Below is a small trained network, with its code and all its weights. Each question gives an input and a target symbol and asks what happens when units are switched off, that is, made to give their printed mean instead of their output.

import numpy as np


def w(rows, s, z=0):
    codes = np.array(rows[::2]) - 128.0
    scale = np.full(codes.shape[1], s)
    scale[-1] = z or s
    return codes * scale


def norm(h):
    return h / np.sqrt((h * h).mean(-1, keepdims=True) + 1e-5)


def f(y):
    return y / 2 * (1 + np.tanh(0.7978845608 * (y + 0.044715 * y**3)))


def softmax(a):
    e = np.exp(a - a.max(-1, keepdims=True))
    return e / e.sum(-1, keepdims=True)


def log_softmax(a):
    a = a - a.max(-1, keepdims=True)
    return a - np.log(np.exp(a).sum(-1, keepdims=True))


def net(x, mask):
    ids = ['αγδημπτψ'.index(c) for c in x.split()]
    T = len(ids)
    res = E[ids] + P[:T]
    u = 0
    for l in range(2):
        r = norm(res)
        for j in range(2):
            rows = slice(3 * j, 3 * j + 3)
            q, k, v = (r @ M[l][rows].T for M in (Q, K, V))
            z = softmax(np.where(np.tri(T) > 0, q @ k.T / 3**0.5, -1e9)) @ v
            o = O[l][rows]
            res = res + np.where(mask[u + j], z, o[:, -1]) @ o[:, :-1]
        u += 2
        y = f(norm(res) @ A[l][:, :-1].T + A[l][:, -1])
        res = res + np.where(mask[u : u + 4], y, B[l][:, -1]) @ B[l][:, :-1]
        u += 4
    return log_softmax(norm(res)[-1] @ U[:, :-1].T + U[:, -1])


Q, K, V, O, A, B = {}, {}, {}, {}, {}, {}
E = w([
[176,204,52,6,133,34,117,125,71,203,101,149],'α',
[102,84,89,73,23,209,148,161,112,196,120,137],'γ',
[103,141,170,66,19,80,180,83,158,93,179,118],'δ',
[30,73,130,78,116,204,79,193,119,146,157,136],'η',
[138,37,128,222,22,52,146,123,47,34,149,75],'μ',
[83,147,63,82,192,197,219,171,162,90,205,84],'π',
[129,90,201,134,91,83,246,185,108,162,88,130],'τ',
[149,177,193,136,70,170,85,117,105,184,84,57],'ψ',
],0.014)
P = w([
[103,142,110,121,108,162,217,118,143,48,90,165],'0',
[45,186,88,140,85,132,143,125,98,110,113,138],'1',
[141,181,131,123,109,150,155,197,126,100,133,184],'2',
[102,117,94,107,176,150,180,84,170,53,50,112],'3',
[154,117,98,137,136,91,91,192,157,137,186,68],'4',
[107,119,157,89,126,115,150,102,47,149,145,101],'5',
[247,89,152,102,150,149,112,157,163,69,117,153],'6',
[169,72,136,71,180,159,143,83,120,96,49,135],'7',
[200,83,140,110,96,97,79,133,134,149,213,117],'8',
],0.012)
Q[0] = w([
[197,110,151,115,87,107,98,190,151,170,210,108],'0.h1',
[90,184,108,180,99,88,127,185,142,178,196,115],'0.h1',
[110,153,177,93,118,162,170,106,2,112,132,146],'0.h1',
[140,165,117,172,189,107,106,106,136,148,143,172],'0.h2',
[100,153,163,185,147,150,145,115,150,133,119,117],'0.h2',
[91,54,149,118,88,118,153,151,125,120,129,139],'0.h2',
],0.013)
K[0] = w([
[235,103,118,110,127,127,98,220,223,83,133,123],'0.h1',
[203,171,143,152,120,190,117,137,167,40,74,254],'0.h1',
[91,40,108,93,167,119,165,20,156,130,72,67],'0.h1',
[19,103,84,107,113,154,186,174,141,62,153,179],'0.h2',
[102,143,108,169,90,166,138,122,154,107,140,142],'0.h2',
[162,187,143,73,202,159,79,63,109,163,120,131],'0.h2',
],0.0097)
V[0] = w([
[214,255,147,144,75,122,107,79,80,209,24,33],'0.h1',
[106,229,192,120,128,65,147,36,170,51,158,88],'0.h1',
[43,80,225,166,95,202,29,123,136,92,111,90],'0.h1',
[86,130,109,166,206,151,121,110,169,174,148,178],'0.h2',
[80,72,130,84,108,154,160,107,189,138,237,184],'0.h2',
[168,101,144,209,92,200,87,79,92,140,131,109],'0.h2',
],0.0074)
O[0] = w([
[181,154,146,163,78,177,144,180,43,94,198,205,176],'0.h1',
[174,136,129,169,167,172,25,128,184,152,178,165,156],'0.h1',
[173,34,212,39,152,66,70,254,166,87,148,82,153],'0.h1',
[100,16,128,141,127,131,149,112,201,130,108,156,2],'0.h2',
[23,75,160,130,97,156,100,122,129,151,75,200,44],'0.h2',
[127,121,129,220,87,158,142,156,210,141,104,95,160],'0.h2',
],0.0092,0.0091)
A[0] = w([
[87,137,129,119,209,201,51,228,41,194,2,103,213],'0.n1',
[89,73,130,242,97,82,49,119,67,79,62,82,5],'0.n2',
[104,121,204,73,68,135,70,129,135,51,147,91,243],'0.n3',
[27,148,19,138,203,101,86,7,205,113,61,45,82],'0.n4',
],0.006,0.0012)
B[0] = w([
[116,109,81,117,101,138,204,124,116,246,172,73,194],'0.n1',
[139,113,104,60,189,73,92,133,235,130,47,92,142],'0.n2',
[129,165,155,194,106,132,90,191,122,159,207,78,254],'0.n3',
[180,123,176,78,156,168,90,104,110,71,152,109,213],'0.n4',
],0.012,0.0039)
Q[1] = w([
[136,124,115,74,113,128,121,66,131,106,144,68],'1.h1',
[57,199,123,125,133,78,142,164,112,187,159,87],'1.h1',
[120,132,92,126,122,112,147,16,209,141,66,112],'1.h1',
[147,112,82,81,33,170,118,147,39,45,254,89],'1.h2',
[85,32,207,142,190,134,101,97,111,67,185,171],'1.h2',
[128,184,41,196,134,155,88,133,155,124,41,160],'1.h2',
],0.0083)
K[1] = w([
[148,105,114,121,150,147,180,175,94,105,182,88],'1.h1',
[163,113,154,107,156,177,175,187,143,141,2,119],'1.h1',
[109,150,124,38,192,131,157,127,149,109,147,158],'1.h1',
[233,101,139,119,92,85,137,88,65,170,111,119],'1.h2',
[118,216,38,63,145,96,86,141,90,135,139,121],'1.h2',
[98,155,124,180,150,138,187,130,157,162,182,138],'1.h2',
],0.0096)
V[1] = w([
[216,184,158,91,163,123,182,135,175,93,76,148],'1.h1',
[124,19,53,165,251,207,192,180,139,147,112,155],'1.h1',
[139,106,197,182,41,86,130,47,98,159,96,96],'1.h1',
[88,105,115,191,245,34,137,155,115,145,132,204],'1.h2',
[148,171,154,7,188,73,137,197,103,185,117,237],'1.h2',
[192,65,3,123,136,103,113,116,56,145,126,93],'1.h2',
],0.006)
O[1] = w([
[189,148,114,140,147,105,90,143,77,128,98,61,156],'1.h1',
[150,141,206,126,136,172,57,99,88,73,67,75,3],'1.h1',
[116,92,119,113,137,76,143,194,151,104,169,122,118],'1.h1',
[162,145,48,29,82,135,91,103,152,137,125,100,6],'1.h2',
[121,139,2,75,168,33,121,112,123,105,97,180,119],'1.h2',
[127,186,66,131,90,169,162,72,116,218,93,118,133],'1.h2',
],0.01,0.0068)
A[1] = w([
[202,215,119,241,135,92,160,61,118,134,144,183,233],'1.n1',
[91,142,169,107,132,26,220,102,101,157,136,54,162],'1.n2',
[178,71,164,3,177,43,117,162,236,171,102,33,7],'1.n3',
[200,137,191,239,154,227,45,107,170,106,164,122,87],'1.n4',
],0.0059,0.0016)
B[1] = w([
[143,65,22,66,133,119,95,136,129,203,184,104,253],'1.n1',
[128,176,146,169,255,116,137,116,105,127,123,154,211],'1.n2',
[160,236,66,118,21,180,110,162,197,158,91,185,195],'1.n3',
[162,39,157,154,113,166,156,162,84,175,173,161,221],'1.n4',
],0.011,0.0067)
U = w([
[151,151,51,50,136,84,127,127,77,139,110,124,40],'α',
[109,165,95,175,1,180,200,81,140,152,67,171,158],'γ',
[157,172,213,119,65,116,82,174,82,69,145,194,128],'δ',
[115,23,118,119,177,114,73,133,232,215,131,156,249],'η',
[146,177,143,113,92,122,99,180,203,136,39,118,140],'μ',
[178,138,173,115,156,193,112,70,148,101,85,109,190],'π',
[104,135,178,177,175,77,205,148,110,144,65,122,31],'τ',
[205,199,142,196,112,176,172,170,168,153,142,61,139],'ψ',
],0.0067,0.0019)

Each question gives the input, a string of symbols that net reads in full, and the target symbol t.
The units are the heads (3 rows each of Q, K, V and O) and the neurons (one row each of A and B). Each row of codes is followed by its name. A weight is (code - 128) times the scale printed after its matrix; where a second scale follows, it is the last column's (O, A, B and U).
mask holds one flag per unit, layer by layer, with each layer's heads first. A switched-off unit (its flag False) gives its mean, the last column of its rows in O or B, instead of its output. The means were averaged over made-up inputs and are rounded, as every weight is.
A unit's drop is (log p(t) with every unit on - log p(t) with that unit switched off) / (log p(t) with every unit on - log p(t) with every unit switched off).
The circuit of an input: a set's keep is (log p(t) with only the set's units on - log p(t) with every unit switched off) / (log p(t) with every unit on - log p(t) with every unit switched off). Starting from all 12 units, units are removed one at a time, each time the one whose removal leaves the highest keep (on an exact tie, the one counted first), for as long as the keep stays at least 0.8.
units of the circuit, in order: the units of the circuit, biggest drop first
top k neurons: the k neurons with the biggest drops, biggest first
top k neurons in layer l: the k neurons of layer l with the biggest drops, biggest first
which heads matter: for each layer, one digit per head in row order, 1 if its drop is at least 0.15 and else 0, layers parted by /
input ψ ψ η τ α δ ψ ψ, target η: which heads matter	10 / 00
input τ δ ψ, target α: which heads matter	01 / 01
input ψ π π γ, target π: units of the circuit, in order	0.h1; 0.n4
input τ α η, target α: units of the circuit, in order	0.h2; 1.h2
input γ μ ψ, target τ: which heads matter	10 / 00
input ψ π α ψ δ τ, target δ: units of the circuit, in order	0.h1
input ψ π δ α δ γ, target γ: which heads matter	10 / 00
input γ ψ τ α δ μ τ α ψ, target α: units of the circuit, in order	1.n1; 1.h2; 0.n3; 0.h1
input δ ψ ψ η ψ ψ, target μ: units of the circuit, in order	0.h1; 1.n3
input π δ μ μ, target μ: which heads matter	01 / 00
input δ μ μ δ, target δ: which heads matter	11 / 00
input η η δ μ ψ η δ ψ α, target η: units of the circuit, in order	0.h1; 0.h2
input ψ γ δ α, target τ: which heads matter	01 / 00
input α τ π α η τ ψ η α, target δ: top neuron in layer 1	1.n1
input τ γ π μ τ, target π: units of the circuit, in order	0.h1; 0.n4; 1.h1; 0.h2
input μ η γ γ π δ τ γ, target η: top 2 neurons	1.n3; 0.n4
input ψ δ τ μ ψ δ δ γ π, target η: top 2 neurons in layer 0	0.n3; 0.n1
input α δ δ, target α: which heads matter	01 / 00
input τ α μ, target α: which heads matter	01 / 00
input ψ π τ μ δ μ δ, target η: units of the circuit, in order	0.h1; 1.n1
input δ η μ α, target μ: units of the circuit, in order	0.h1; 1.n3
input ψ α α ψ α μ δ, target γ: which heads matter	10 / 00
input η μ μ μ, target μ: units of the circuit, in order	0.n2; 1.n3; 0.h1
input γ τ π ψ μ α, target δ: top neuron in layer 0	0.n3
input ψ η ψ ψ μ δ δ μ, target η: units of the circuit, in order	0.h1; 0.n2
